Where the symbols take the states:
* | θ φ
vemu | nuzu tone
sopi | bula ruri
liki | zolo mizi
budo | runa tafa
mapo | vemu dabo
zolo | zino mege
mito | visu moma
vibo | tafa runa
gade | bure kiki
babe | kiki bure
bula | tomu mero
runa | mapo vibo
zife | tage bofe
gamu | gufo vibu
dabo | vibo mapo
tafa | napa budo
tage | liki gefi
nolu | mero tomu
mizi | gefi liki
moma | gade mito
mero | ruri bula
pazi | nolu vazi
vibu | pazi gamu
nuzu | moma visu
tone | dabo vemu
nupe | mege zino
vazi | gamu pazi
gufo | nupe fuve
zino | fuve nupe
sito | budo napa
gefi | bofe tage
napa | sopi sito
bofe | babe zife
ruri | sito sopi
bure | zife babe
visu | tone nuzu
tomu | vazi nolu
mege | mizi zolo
fuve | vibu gufo
kiki | mito gade

Named rows; a name shown again gets a slightly different row:
gade [16, -2, -17, -8, -75, 14, 6, 0, -31, -11, -23, 3, 6, -13, 12, -15, 15, 12, 58, 23, -5, 3, -56, 6, 33, 23, -13, -31, -2, -6, 23, -10, -16, -15, 50, -29, -10]
vibu [-14, 18, 12, 2, -75, 14, -7, -7, 55, 4, 36, 15, 29, -12, 10, 7, 5, 1, 50, 26, 12, -17, -70, -18, 46, 6, 16, -11, 14, -4, -14, 19, 0, -2, -78, -36, 10]
vibo [5, -3, 8, -17, -73, -13, -10, 4, 48, -2, 24, 4, 20, 0, -4, 19, -10, -8, 61, 18, -11, 4, 76, -9, 6, -15, -22, -10, 30, -18, 11, -5, -1, -14, 73, 29, 5]
zolo [20, 2, 17, 15, 96, -2, -3, -7, -29, 8, 29, -5, 21, 11, 3, 9, 7, -19, -57, 17, 9, -4, 66, 9, -35, 2, -12, -11, -38, -18, -13, -26, 11, -6, -50, 40, -8]

The symbols that take the first to the second take the third to the fourth. What is the fourth?
Answers are names.
[8, -6, -8, -15, -32, 10, 7, -10, 43, -18, 38, -3, 2, -7, 7, -9, -6, 8, 18, -1, 0, -8, -9, 1, -14, 21, 32, 17, -9, -7, 43, -25, 16, -7, -145, 1, -13]
: [-2, 0, -23, 38, 91, -14, -12, 8, 25, -15, -43, -3, 6, -3, -4, -16, 10, 15, -54, 22, -8, 1, -52, -4, 5, -4, -20, -9, -26, -7, -15, 26, -7, 5, -77, -47, 3]
:: [1, -7, -28, -17, 35, 13, -37, -8, 9, -2, -51, 4, 8, -19, -3, -2, -4, -6, -29, -16, 2, -7, -28, -10, -28, 20, 9, 29, 2, 3, 39, -19, 9, -10, -115, -26, 4]
: vibu

[1, -23, -39, 17, 75, 16, -9, -14, 10, 0, -41, 9, 7, 15, -7, -1, 5, 4, -48, 16, 6, -7, 43, -5, -30, 6, -23, -37, 5, 2, 1, 19, -3, -2, 84, 42, -6]
: [-11, 1, 13, 10, -75, 8, 10, 5, 10, -9, -38, -6, 3, 16, 1, 4, 23, 10, 57, 19, 9, 8, 50, 16, 1, -11, 2, 28, -6, 31, 21, -31, 2, -8, -78, 43, 8]
:: [-3, 5, -27, 25, -67, 17, -34, -2, -30, -14, 10, -27, -22, -18, 8, -12, -4, -11, 59, 23, -4, -3, 56, 10, 11, -14, -28, -13, -13, -8, -4, 20, -2, 20, 62, 49, 2]
: zolo

[14, -9, -13, 34, 22, -9, -5, 5, -38, -18, 39, 3, 12, -3, -11, -24, -15, 8, -26, -11, 3, -4, -32, 0, -6, 3, 6, 27, 9, -6, -10, 17, 1, 1, 128, -2, 2]
: [-6, 12, -11, 30, -19, 9, -7, -10, -44, -9, 44, -4, -30, 4, -13, 17, 5, 0, 9, -1, -9, -1, -8, -9, -11, 24, 5, -28, 9, -2, 19, -26, -14, -15, -133, -5, 4]
:: [-23, -8, -6, -14, 82, -6, 24, -7, 57, -1, 9, 9, -39, 31, -11, -15, -15, 18, -62, 23, -4, 1, 68, 8, -26, 3, -22, -3, 33, 7, 13, -9, -4, 4, -72, 54, 18]
: vibo

[-16, -12, -28, 16, 26, 27, -22, 7, 27, 15, -41, -6, 27, -14, -4, -3, 2, -18, -26, 1, -4, 7, -22, -9, -37, 19, -11, 17, 4, -11, 34, -18, -13, 6, -121, -48, -7]
: [6, 1, 16, -30, 74, -9, -10, -10, -21, 6, -17, -7, -19, -13, -5, 6, -1, -11, -65, 26, -2, 5, -62, -4, -1, 10, 7, 23, -12, -10, -22, 0, -6, -5, -69, -41, -10]
:: [13, -8, 0, 13, 72, 7, -17, 8, 24, -19, -9, 7, -32, -28, -14, -7, -1, 3, -70, -22, -5, -9, 100, 7, -6, 19, -16, 7, -3, -17, 10, -5, -27, 17, 12, 41, -3]
: zolo

[17, 3, 17, -2, 25, -11, 0, -10, -2, -4, -42, 6, -10, -4, 9, -16, -4, 10, -27, -17, 8, 15, -14, 13, -20, 27, -10, -6, -24, -8, 28, -19, 23, 6, -124, -10, 3]
: [-7, 14, -30, 6, 76, -22, -15, 4, 28, 12, -32, -6, 6, 16, 0, -18, -14, 8, -68, 32, -9, 5, -61, 7, -13, 12, -19, -10, 5, 18, -9, 3, -16, 4, -66, -50, -6]
:: [9, -2, -40, 15, 86, 15, 2, 3, 15, -5, 6, 14, -30, -7, -15, 4, -9, 13, -83, -31, -6, 10, 73, -15, -4, 36, -24, 13, 0, 4, 4, -19, -12, -15, -15, 38, 9]
: zolo

[-1, -11, -13, 45, 17, -21, -21, 7, 18, -2, -47, 0, 10, 0, -7, -9, -12, 6, -1, 1, 6, 1, 13, -16, -1, -19, -1, 15, 4, 13, 13, -35, 3, -5, 133, 27, 3]
: [5, -6, 27, 30, -13, 12, -1, 5, -2, -8, -56, 8, -24, -28, -7, 12, 5, -2, 17, -9, -6, 6, 27, -3, 23, -3, 9, 0, 30, 15, -16, 30, -1, 10, -140, 14, 0]
:: [12, -9, -7, 8, 74, 0, -1, 0, 23, -8, 35, -16, -15, 1, -2, -11, 0, -6, -62, 5, -7, 13, -35, 8, 11, 33, -5, 18, 26, 8, 27, -33, 8, -8, 90, -56, 3]
: vibu

[18, 7, -16, 24, 66, 31, -15, 15, 11, 3, -14, 1, -4, 17, 7, 1, -5, 0, -57, 11, 21, 4, 62, -7, -35, -7, -7, -24, -5, -2, 0, 5, 17, 10, 88, 25, 14]
: [-23, 2, 22, 20, -84, 16, 14, 17, 17, -17, -33, -18, 1, 5, 3, 7, 7, -3, 59, 3, -16, 1, 54, 18, -11, -15, -6, 12, 1, 16, 9, -8, 4, 9, -84, 41, 8]
:: [-17, 17, -22, -14, 68, -16, 17, 8, 36, 15, 22, 15, -4, -2, 5, -3, 3, 16, -64, 18, 1, 8, 56, 0, -30, -8, -18, 2, -3, -5, 7, -9, -20, -13, -63, 59, 5]
: vibo

[9, 7, 33, -12, 27, 13, 5, 13, -8, 22, -57, 0, -4, 17, 5, 6, 1, -9, -15, -2, 13, 2, 15, 0, 19, -26, 35, 0, -9, -8, 19, -34, -3, 5, 134, 3, 1]
: [-24, 6, 29, -27, 23, 7, 10, -4, -1, 0, -39, 1, 12, 16, -7, -6, -7, -7, -19, -6, 5, -2, 21, 13, 18, -10, 31, -9, -22, 0, 4, -30, 6, -11, 146, -9, -12]
:: [-2, 11, -2, 9, -67, 30, -22, 2, 37, -10, 26, 4, 19, 7, 7, 23, -3, -16, 29, 8, -3, 3, -43, -11, 31, 5, -5, 6, 12, -12, -27, 21, 0, -6, -83, -16, 13]
: vibu

